Below is a small trained network, with its code and all its weights. Each question gives an input and a target symbol and asks what happens when units are switched off, that is, made to give their printed mean instead of their output.

import numpy as np


def w(rows, s, z=0):
    codes = np.array(rows[::2]) - 128.0
    scale = np.full(codes.shape[1], s)
    scale[-1] = z or s
    return codes * scale


def norm(h):
    return h / np.sqrt((h * h).mean(-1, keepdims=True) + 1e-5)


def f(y):
    return y / 2 * (1 + np.tanh(0.7978845608 * (y + 0.044715 * y**3)))


def softmax(a):
    e = np.exp(a - a.max(-1, keepdims=True))
    return e / e.sum(-1, keepdims=True)


def log_softmax(a):
    a = a - a.max(-1, keepdims=True)
    return a - np.log(np.exp(a).sum(-1, keepdims=True))


def net(x, mask):
    ids = ['ΔΛΞαβγεζημπστφω'.index(c) for c in x.split()]
    T = len(ids)
    res = E[ids] + P[:T]
    q, k, v = (norm(res) @ M[0].T for M in (Q, K, V))
    z = softmax(np.where(np.tri(T) > 0, q @ k.T / 4**0.5, -1e9)) @ v
    res = res + np.where(mask[0], z, O[0][:, -1]) @ O[0][:, :-1]
    y = f(norm(res) @ A[0][:, :-1].T + A[0][:, -1])
    res = res + np.where(mask[1:17], y, B[0][:, -1]) @ B[0][:, :-1]
    return log_softmax(norm(res)[-1] @ U[:, :-1].T + U[:, -1])


Q, K, V, O, A, B = {}, {}, {}, {}, {}, {}
E = w([
[107,162,179,67],'Δ',
[184,125,71,117],'Λ',
[141,60,56,138],'Ξ',
[128,110,167,141],'α',
[175,112,134,80],'β',
[98,170,204,213],'γ',
[75,103,49,109],'ε',
[197,121,120,171],'ζ',
[2,88,146,80],'η',
[118,157,138,152],'μ',
[145,52,57,128],'π',
[191,183,141,73],'σ',
[56,187,99,133],'τ',
[94,67,93,164],'φ',
[112,113,155,190],'ω',
],0.0099)
P = w([
[33,133,78,108],'0',
[22,137,139,74],'1',
[28,131,170,56],'2',
[28,126,191,31],'3',
[28,118,205,21],'4',
[23,122,220,13],'5',
[25,118,232,10],'6',
[15,114,238,3],'7',
],0.0014)
Q[0] = w([
[149,159,202,190],'H1',
[121,82,104,158],'H1',
[22,251,221,235],'H1',
[120,105,42,2],'H1',
],0.0067)
K[0] = w([
[163,111,219,201],'H1',
[177,146,119,117],'H1',
[43,122,254,157],'H1',
[114,182,40,45],'H1',
],0.0079)
V[0] = w([
[1,140,127,74],'H1',
[104,149,67,19],'H1',
[101,116,137,88],'H1',
[69,201,115,125],'H1',
],0.0028)
O[0] = w([
[151,162,59,158,55],'H1',
[63,176,106,202,139],'H1',
[225,118,56,144,112],'H1',
[2,111,88,204,2],'H1',
],0.0031,0.00042)
A[0] = w([
[151,151,99,223,159],'N1',
[149,174,153,115,66],'N2',
[152,155,154,139,125],'N3',
[66,76,17,173,224],'N4',
[187,106,89,160,214],'N5',
[129,203,153,116,136],'N6',
[108,255,19,71,182],'N7',
[171,92,197,88,127],'N8',
[169,130,60,134,208],'N9',
[79,99,166,221,181],'N10',
[154,218,169,23,27],'N11',
[132,111,116,248,168],'N12',
[43,82,123,102,93],'N13',
[51,126,166,9,249],'N14',
[126,42,112,109,60],'N15',
[65,105,84,192,89],'N16',
],0.0062,0.0018)
B[0] = w([
[153,140,76,94,142],'N1',
[106,68,133,125,115],'N2',
[97,107,136,95,129],'N3',
[182,101,205,104,252],'N4',
[42,152,127,66,197],'N5',
[105,100,158,107,129],'N6',
[161,166,202,200,199],'N7',
[89,150,140,230,176],'N8',
[79,130,138,69,181],'N9',
[134,87,119,22,183],'N10',
[179,53,110,179,136],'N11',
[146,95,48,94,161],'N12',
[200,160,111,122,195],'N13',
[127,147,2,177,247],'N14',
[132,97,195,141,159],'N15',
[171,157,155,127,164],'N16',
],0.0046,0.0033)
U = w([
[144,152,76,185,102],'Δ',
[40,143,240,128,61],'Λ',
[142,129,137,130,21],'Ξ',
[92,86,143,245,122],'α',
[201,198,25,97,81],'β',
[48,123,67,102,253],'γ',
[139,154,130,141,76],'ε',
[173,44,250,142,184],'ζ',
[169,36,98,36,191],'η',
[182,216,191,43,163],'μ',
[143,130,134,135,40],'π',
[246,161,145,193,87],'σ',
[93,250,133,179,144],'τ',
[151,131,132,133,49],'φ',
[195,74,38,201,99],'ω',
],0.014,0.0052)

Each question gives the input, a string of symbols that net reads in full, and the target symbol t.
The units are the heads (4 rows each of Q, K, V and O) and the neurons (one row each of A and B). Each row of codes is followed by its name. A weight is (code - 128) times the scale printed after its matrix; where a second scale follows, it is the last column's (O, A, B and U).
mask holds one flag per unit, heads first, then neurons. A switched-off unit (its flag False) gives its mean, the last column of its rows in O or B, instead of its output. The means were averaged over made-up inputs and are rounded, as every weight is.
A unit's drop is (log p(t) with every unit on - log p(t) with that unit switched off) / (log p(t) with every unit on - log p(t) with every unit switched off).
The circuit of an input: a set's keep is (log p(t) with only the set's units on - log p(t) with every unit switched off) / (log p(t) with every unit on - log p(t) with every unit switched off). Starting from the 12 units with the biggest drops (on a tie, the unit counted first), units are removed one at a time, each time the one whose removal leaves the highest keep (on an exact tie, the one counted first), for as long as the keep stays at least 0.8.
circuit, biggest first: the units of the circuit, biggest drop first
unit that matters most: the unit with the biggest drop
k most important neurons: the k neurons with the biggest drops, biggest first
drop of u: that unit's drop, to one decimal
input ζ ζ ζ ζ φ ζ, target ζ: circuit, biggest first -> [H1 N14]
input Ξ τ η ζ Ξ α φ, target η: 2 most important neurons -> [N7 N10]
input η Λ μ, target μ: 3 most important neurons -> [N14 N10 N8]
input ζ α ε σ, target σ: 2 most important neurons -> [N11 N7]
input η ζ τ ζ η Ξ ζ β, target ω: unit that matters most -> N14
input σ η ζ ζ, target ζ: 2 most important neurons -> [N14 N8]
input φ ζ ζ μ, target μ: 3 most important neurons -> [N10 N8 N14]
input φ Λ τ α φ Ξ ζ μ, target α: 3 most important neurons -> [N11 N5 N6]
input ω ζ α η α β Λ, target μ: 3 most important neurons -> [N14 N7 N9]
input β μ Λ τ τ τ α, target α: 2 most important neurons -> [N8 N4]
input ω φ η γ ζ ε, target β: 3 most important neurons -> [N4 N7 N8]
input ζ α η ζ φ φ μ, target α: 2 most important neurons -> [N11 N4]
input η η ζ α ε, target β: drop of N7 -> 0.3
input φ γ η γ μ, target γ: unit that matters most -> N4
input Λ μ ε π ζ, target η: drop of N1 -> 0.1
input σ ζ φ, target η: drop of N7 -> 0.2
